Below is a small trained network, with its code and all its weights. Each question gives an input and a class and asks what happens when units are switched off, that is, made to give their printed mean instead of their output.

import numpy as np


def w(rows, s, z=0):
    codes = np.array(rows[::2]) - 128.0
    scale = np.full(codes.shape[1], s)
    scale[-1] = z or s
    return codes * scale


def norm(h):
    return h / np.sqrt((h * h).mean(-1, keepdims=True) + 1e-5)


def f(y):
    return np.maximum(y, 0)


def log_softmax(a):
    a = a - a.max(-1, keepdims=True)
    return a - np.log(np.exp(a).sum(-1, keepdims=True))


def net(x, mask):
    res = np.array(x, float).reshape(1, 6) / 4 @ E
    u = 0
    for l in range(2):
        y = f(norm(res) @ A[l][:, :-1].T + A[l][:, -1])
        res = res + np.where(mask[u : u + 15], y, B[l][:, -1]) @ B[l][:, :-1]
        u += 15
    return log_softmax(norm(res)[-1] @ U[:, :-1].T + U[:, -1])


A, B = {}, {}
E = w([
[145,127,132,126],'x0',
[104,232,137,180],'x1',
[110,163,150,26],'x2',
[130,128,129,128],'x3',
[139,128,131,127],'x4',
[154,167,1,109],'x5',
],0.0078)
A[0] = w([
[135,190,140,151,50],'L0N1',
[118,151,163,107,119],'L0N2',
[96,123,128,130,56],'L0N3',
[112,169,152,37,179],'L0N4',
[87,126,115,118,45],'L0N5',
[126,52,119,101,230],'L0N6',
[146,120,95,160,16],'L0N7',
[137,141,77,107,33],'L0N8',
[120,114,140,93,91],'L0N9',
[145,153,52,117,5],'L0N10',
[125,75,129,91,149],'L0N11',
[148,99,2,88,73],'L0N12',
[128,95,139,148,73],'L0N13',
[127,182,148,152,108],'L0N14',
[144,153,52,118,14],'L0N15',
],0.02,0.002)
B[0] = w([
[80,87,102,122,182],'L0N1',
[111,109,100,149,173],'L0N2',
[125,115,139,137,133],'L0N3',
[136,149,154,4,221],'L0N4',
[156,113,126,158,135],'L0N5',
[58,85,50,156,207],'L0N6',
[99,183,96,141,161],'L0N7',
[165,62,178,134,177],'L0N8',
[146,114,163,121,160],'L0N9',
[78,40,88,129,203],'L0N10',
[180,64,145,111,186],'L0N11',
[221,239,180,133,254],'L0N12',
[104,165,105,156,155],'L0N13',
[148,122,219,156,183],'L0N14',
[78,48,69,121,203],'L0N15',
],0.025,0.011)
A[1] = w([
[135,97,158,91,34],'L1N1',
[123,221,251,157,126],'L1N2',
[183,78,99,129,86],'L1N3',
[80,97,165,22,61],'L1N4',
[180,225,144,148,52],'L1N5',
[87,152,115,15,31],'L1N6',
[167,125,107,75,102],'L1N7',
[95,90,81,114,250],'L1N8',
[151,126,185,132,76],'L1N9',
[148,240,141,48,54],'L1N10',
[141,95,150,226,96],'L1N11',
[108,109,116,222,96],'L1N12',
[133,92,61,108,86],'L1N13',
[129,75,132,144,202],'L1N14',
[123,112,136,134,220],'L1N15',
],0.017,0.002)
B[1] = w([
[127,155,116,54,180],'L1N1',
[115,243,209,102,175],'L1N2',
[103,176,123,114,192],'L1N3',
[135,254,17,91,246],'L1N4',
[166,182,79,160,149],'L1N5',
[72,36,142,227,206],'L1N6',
[97,57,138,123,183],'L1N7',
[120,74,85,113,191],'L1N8',
[143,121,173,123,153],'L1N9',
[180,117,193,247,165],'L1N10',
[117,88,92,227,194],'L1N11',
[150,26,210,56,195],'L1N12',
[76,182,182,128,187],'L1N13',
[167,146,126,157,186],'L1N14',
[150,130,113,131,156],'L1N15',
],0.029,0.012)
U = w([
[99,33,114,160,229],'0',
[86,141,28,64,179],'1',
[188,156,68,204,88],'2',
[221,136,139,59,54],'3',
[120,136,226,157,73],'4',
[96,252,139,113,3],'5',
],0.025,0.0026)

Each question gives the input, the list of numbers given to net, and the class t.
The units are the neurons (one row each of A and B). Each row of codes is followed by its name. A weight is (code - 128) times the scale printed after its matrix; where a second scale follows, it is the last column's (A, B and U).
mask holds one flag per neuron, layer by layer. A switched-off neuron (its flag False) gives its mean, the last column of its row in B, instead of its output. The means were averaged over made-up inputs and are rounded, as every weight is.
A unit's drop is (log p(t) with every unit on - log p(t) with that unit switched off) / (log p(t) with every unit on - log p(t) with every unit switched off).
The circuit of an input: a set's keep is (log p(t) with only the set's units on - log p(t) with every unit switched off) / (log p(t) with every unit on - log p(t) with every unit switched off). Starting from the 12 units with the biggest drops (on a tie, the unit counted first), units are removed one at a time, each time the one whose removal leaves the highest keep (on an exact tie, the one counted first), for as long as the keep stays at least 0.8.
circuit, biggest first: the units of the circuit, biggest drop first
unit that matters most: the unit with the biggest drop
k most important neurons of layer l: the k neurons of layer l with the biggest drops, biggest first
drop when u is switched off: that unit's drop, to one decimal
input [-5,0,2,0,-8,2], class 3: circuit, biggest first => [L0N12, L0N8]
input [6,-6,-6,5,6,3], class 2: unit that matters most => L0N12
input [2,-3,8,6,2,1], class 3: circuit, biggest first => [L0N15, L0N11]
input [-7,2,0,-1,4,-5], class 4: 3 most important neurons of layer 0 => [L0N15, L0N4, L0N10]
input [2,5,-3,3,4,-4], class 4: 2 most important neurons of layer 0 => [L0N4, L0N14]
input [0,-7,-4,7,6,1], class 2: circuit, biggest first => [L0N12, L0N15, L0N6]
input [8,4,-4,6,-2,-4], class 4: 2 most important neurons of layer 1 => [L1N2, L1N4]
input [1,1,-8,-5,-3,-6], class 4: 2 most important neurons of layer 0 => [L0N15, L0N10]
input [1,5,-6,-1,-4,-5], class 4: 3 most important neurons of layer 0 => [L0N4, L0N15, L0N6]
input [-8,7,-4,2,-2,-4], class 4: 4 most important neurons of layer 0 => [L0N4, L0N14, L0N15, L0N6]
input [2,-7,6,2,-2,1], class 3: 4 most important neurons of layer 0 => [L0N11, L0N12, L0N15, L0N10]
input [-1,0,5,4,-4,1], class 3: 2 most important neurons of layer 0 => [L0N6, L0N4]
input [-1,4,-6,2,-7,0], class 4: 2 most important neurons of layer 1 => [L1N2, L1N4]
input [3,3,1,3,-4,0], class 5: 3 most important neurons of layer 0 => [L0N14, L0N6, L0N15]
input [-1,-8,7,2,6,4], class 3: circuit, biggest first => [L0N12]
input [3,2,6,4,6,-7], class 5: 2 most important neurons of layer 0 => [L0N15, L0N10]
input [-8,-2,8,4,3,1], class 3: 2 most important neurons of layer 1 => [L1N10, L1N4]
input [-4,7,-3,-3,-7,-5], class 4: 4 most important neurons of layer 0 => [L0N4, L0N14, L0N15, L0N6]
input [3,-6,5,-1,7,5], class 3: 3 most important neurons of layer 0 => [L0N12, L0N11, L0N8]
input [-3,-2,5,5,7,-8], class 1: circuit, biggest first => [L1N4]
input [5,5,-3,-1,4,7], class 0: drop when L0N4 is switched off => 1.2
input [5,6,-4,-5,-8,-2], class 4: drop when L0N4 is switched off => 1.6
input [0,3,4,-1,6,-7], class 5: drop when L1N4 is switched off => 1.5
input [8,8,0,-1,8,2], class 0: drop when L0N10 is switched off => 0.0
